Here is a tiny trained network, its code and every weight. The questions are about switching its units off for an input and a class, where a switched-off unit gives its printed mean instead of its output.

import numpy as np


def w(rows, s, z=0):
    codes = np.array(rows[::2]) - 128.0
    scale = np.full(codes.shape[1], s)
    scale[-1] = z or s
    return codes * scale


def norm(h):
    return h / np.sqrt((h * h).mean(-1, keepdims=True) + 1e-5)


def f(y):
    return np.maximum(y, 0)


def log_softmax(a):
    a = a - a.max(-1, keepdims=True)
    return a - np.log(np.exp(a).sum(-1, keepdims=True))


def net(x, mask):
    res = np.array(x, float).reshape(1, 8) / 4 @ E
    u = 0
    for l in range(2):
        y = f(norm(res) @ A[l][:, :-1].T + A[l][:, -1])
        res = res + np.where(mask[u : u + 10], y, B[l][:, -1]) @ B[l][:, :-1]
        u += 10
    return log_softmax(norm(res)[-1] @ U[:, :-1].T + U[:, -1])


A, B = {}, {}
E = w([
[129,114,138,121,119,151,126,136,144,137,98,116],'x0',
[126,139,139,125,97,143,118,131,113,108,151,156],'x1',
[94,194,132,101,122,51,125,117,195,112,33,204],'x2',
[255,56,166,106,176,108,116,186,102,59,125,130],'x3',
[126,126,105,148,125,121,140,128,140,105,164,162],'x4',
[127,100,117,117,87,111,120,88,94,25,102,53],'x5',
[129,136,141,116,128,137,120,128,123,125,125,121],'x6',
[138,160,154,100,141,133,111,123,124,114,138,111],'x7',
],0.0095)
A[0] = w([
[137,103,153,168,158,192,109,174,122,200,228,91,151],'0.n1',
[59,155,99,111,163,193,58,131,186,157,134,110,122],'0.n2',
[199,135,53,105,71,174,154,129,113,158,172,80,175],'0.n3',
[121,182,123,182,153,187,126,162,113,208,163,141,2],'0.n4',
[76,160,111,179,74,171,197,81,148,97,146,43,72],'0.n5',
[113,112,128,144,116,198,135,110,125,171,175,113,118],'0.n6',
[2,194,91,129,108,120,83,75,156,175,116,149,215],'0.n7',
[189,111,143,133,157,134,136,173,90,102,101,165,163],'0.n8',
[127,130,104,110,82,130,76,69,175,63,112,93,128],'0.n9',
[154,127,96,169,140,136,103,142,73,156,77,57,127],'0.n10',
],0.0073,0.0052)
B[0] = w([
[206,181,65,210,54,84,124,191,161,87,35,28,213],'0.n1',
[115,105,98,97,125,88,120,92,77,111,195,142,176],'0.n2',
[74,162,128,110,183,161,128,40,81,154,193,72,182],'0.n3',
[104,14,131,2,39,108,138,71,184,64,121,138,166],'0.n4',
[98,149,201,97,197,99,196,113,49,143,97,181,170],'0.n5',
[87,151,193,164,127,99,103,197,108,111,96,89,173],'0.n6',
[177,85,81,102,120,187,118,113,167,122,152,91,245],'0.n7',
[132,78,141,124,116,36,70,97,118,193,135,101,188],'0.n8',
[157,123,95,228,89,114,128,93,124,167,113,135,168],'0.n9',
[83,97,132,184,112,157,98,123,151,80,196,194,158],'0.n10',
],0.0087,0.011)
A[1] = w([
[103,140,39,15,157,251,144,102,153,186,151,218,49],'1.n1',
[30,161,196,151,217,209,242,115,73,130,196,67,6],'1.n2',
[123,165,125,98,132,219,91,183,184,158,196,116,173],'1.n3',
[149,142,226,103,152,92,165,150,205,164,119,253,95],'1.n4',
[163,123,173,88,159,80,91,181,195,212,139,202,90],'1.n5',
[18,239,64,148,25,165,228,99,169,93,89,61,121],'1.n6',
[148,81,47,160,113,143,145,60,105,87,171,36,141],'1.n7',
[187,169,129,213,127,109,66,215,89,33,47,196,137],'1.n8',
[130,109,132,33,167,152,72,119,175,251,199,241,157],'1.n9',
[119,58,102,141,69,54,42,151,68,10,137,49,171],'1.n10',
],0.0065,0.002)
B[1] = w([
[167,201,89,143,110,13,191,138,172,176,82,73,180],'1.n1',
[152,94,177,170,165,85,52,122,86,185,149,194,155],'1.n2',
[220,199,96,130,135,123,238,123,209,127,126,34,151],'1.n3',
[149,108,163,73,90,194,102,157,83,136,172,104,164],'1.n4',
[51,143,150,127,152,172,92,102,50,95,186,139,174],'1.n5',
[101,15,169,74,134,149,98,160,86,83,182,146,209],'1.n6',
[137,119,178,92,106,225,138,148,158,78,151,199,241],'1.n7',
[114,154,84,254,114,128,134,156,147,187,79,135,171],'1.n8',
[119,172,168,239,215,140,50,169,59,144,85,168,183],'1.n9',
[96,181,85,77,136,99,194,96,191,139,91,131,252],'1.n10',
],0.0097,0.012)
U = w([
[121,81,126,55,88,175,169,101,141,93,144,105,4],'0',
[159,211,89,195,122,82,157,145,145,188,45,101,243],'1',
[79,113,186,176,171,151,79,132,8,171,140,168,118],'2',
],0.016,0.0015)

Each question gives the input, the list of numbers given to net, and the class t.
The units are the neurons (one row each of A and B). Each row of codes is followed by its name. A weight is (code - 128) times the scale printed after its matrix; where a second scale follows, it is the last column's (A, B and U).
mask holds one flag per neuron, layer by layer. A switched-off neuron (its flag False) gives its mean, the last column of its row in B, instead of its output. The means were averaged over made-up inputs and are rounded, as every weight is.
A unit's drop is (log p(t) with every unit on - log p(t) with that unit switched off) / (log p(t) with every unit on - log p(t) with every unit switched off).
The circuit of an input: a set's keep is (log p(t) with only the set's units on - log p(t) with every unit switched off) / (log p(t) with every unit on - log p(t) with every unit switched off). Starting from the 12 units with the biggest drops (on a tie, the unit counted first), units are removed one at a time, each time the one whose removal leaves the highest keep (on an exact tie, the one counted first), for as long as the keep stays at least 0.8.
circuit, biggest first: the units of the circuit, biggest drop first
unit that matters most: the unit with the biggest drop
k most important neurons: the k neurons with the biggest drops, biggest first
k most important neurons of layer l: the k neurons of layer l with the biggest drops, biggest first
drop when u is switched off: that unit's drop, to one decimal
input [-3,-2,5,1,-1,-6,1,3], class 2: unit that matters most : 1.n5
input [0,-3,6,1,-5,-4,-3,-7], class 2: 2 most important neurons : 0.n1, 1.n5
input [0,1,-6,-8,8,7,-1,-2], class 2: 2 most important neurons : 0.n5, 1.n2
input [6,2,-8,-1,6,-6,0,8], class 0: 3 most important neurons : 0.n4, 0.n3, 1.n6
input [5,2,0,-2,5,8,3,7], class 2: 4 most important neurons : 0.n5, 0.n1, 0.n4, 1.n2
input [4,-7,7,0,-6,3,4,3], class 0: 4 most important neurons : 0.n1, 0.n6, 1.n1, 1.n9
input [6,0,-2,-1,7,-8,7,1], class 0: 2 most important neurons : 0.n4, 0.n1
input [5,7,-6,2,4,-2,-6,-8], class 1: 3 most important neurons : 0.n1, 0.n6, 0.n7
input [-6,4,1,7,-2,8,-8,-4], class 1: 2 most important neurons : 0.n7, 1.n6
input [0,-7,2,3,-2,4,2,-3], class 1: 2 most important neurons of layer 0 : 0.n7, 0.n3
input [-4,4,-4,-4,-2,1,-7,2], class 2: 3 most important neurons : 0.n5, 1.n2, 0.n3
input [4,0,7,-8,-2,2,-1,-7], class 0: 2 most important neurons : 1.n6, 0.n7
input [1,6,0,1,6,0,6,3], class 1: 2 most important neurons : 1.n6, 0.n7
input [4,2,-7,-7,1,5,1,-8], class 2: circuit, biggest first : 0.n5
input [6,-4,-6,-2,7,2,2,3], class 2: 2 most important neurons : 0.n3, 0.n5
input [8,4,-8,1,8,-1,-2,6], class 1: 3 most important neurons : 0.n1, 0.n6, 0.n7
input [-1,7,-1,0,6,6,-3,0], class 2: 2 most important neurons : 0.n5, 0.n1
input [-8,-7,-6,2,1,0,-4,7], class 1: drop when 0.n4 is switched off : 0.2
input [1,-6,-3,-5,1,8,0,4], class 2: drop when 0.n5 is switched off : 0.4
input [-8,7,-1,-7,6,-2,-1,-3], class 0: circuit, biggest first : 0.n7
input [1,4,-3,-6,6,8,-7,8], class 2: drop when 0.n5 is switched off : 0.6
input [2,1,5,-4,-1,2,-4,-4], class 0: drop when 1.n6 is switched off : 0.1
input [-5,-6,-7,-7,-3,-3,8,-2], class 0: 2 most important neurons of layer 0 : 0.n1, 0.n4
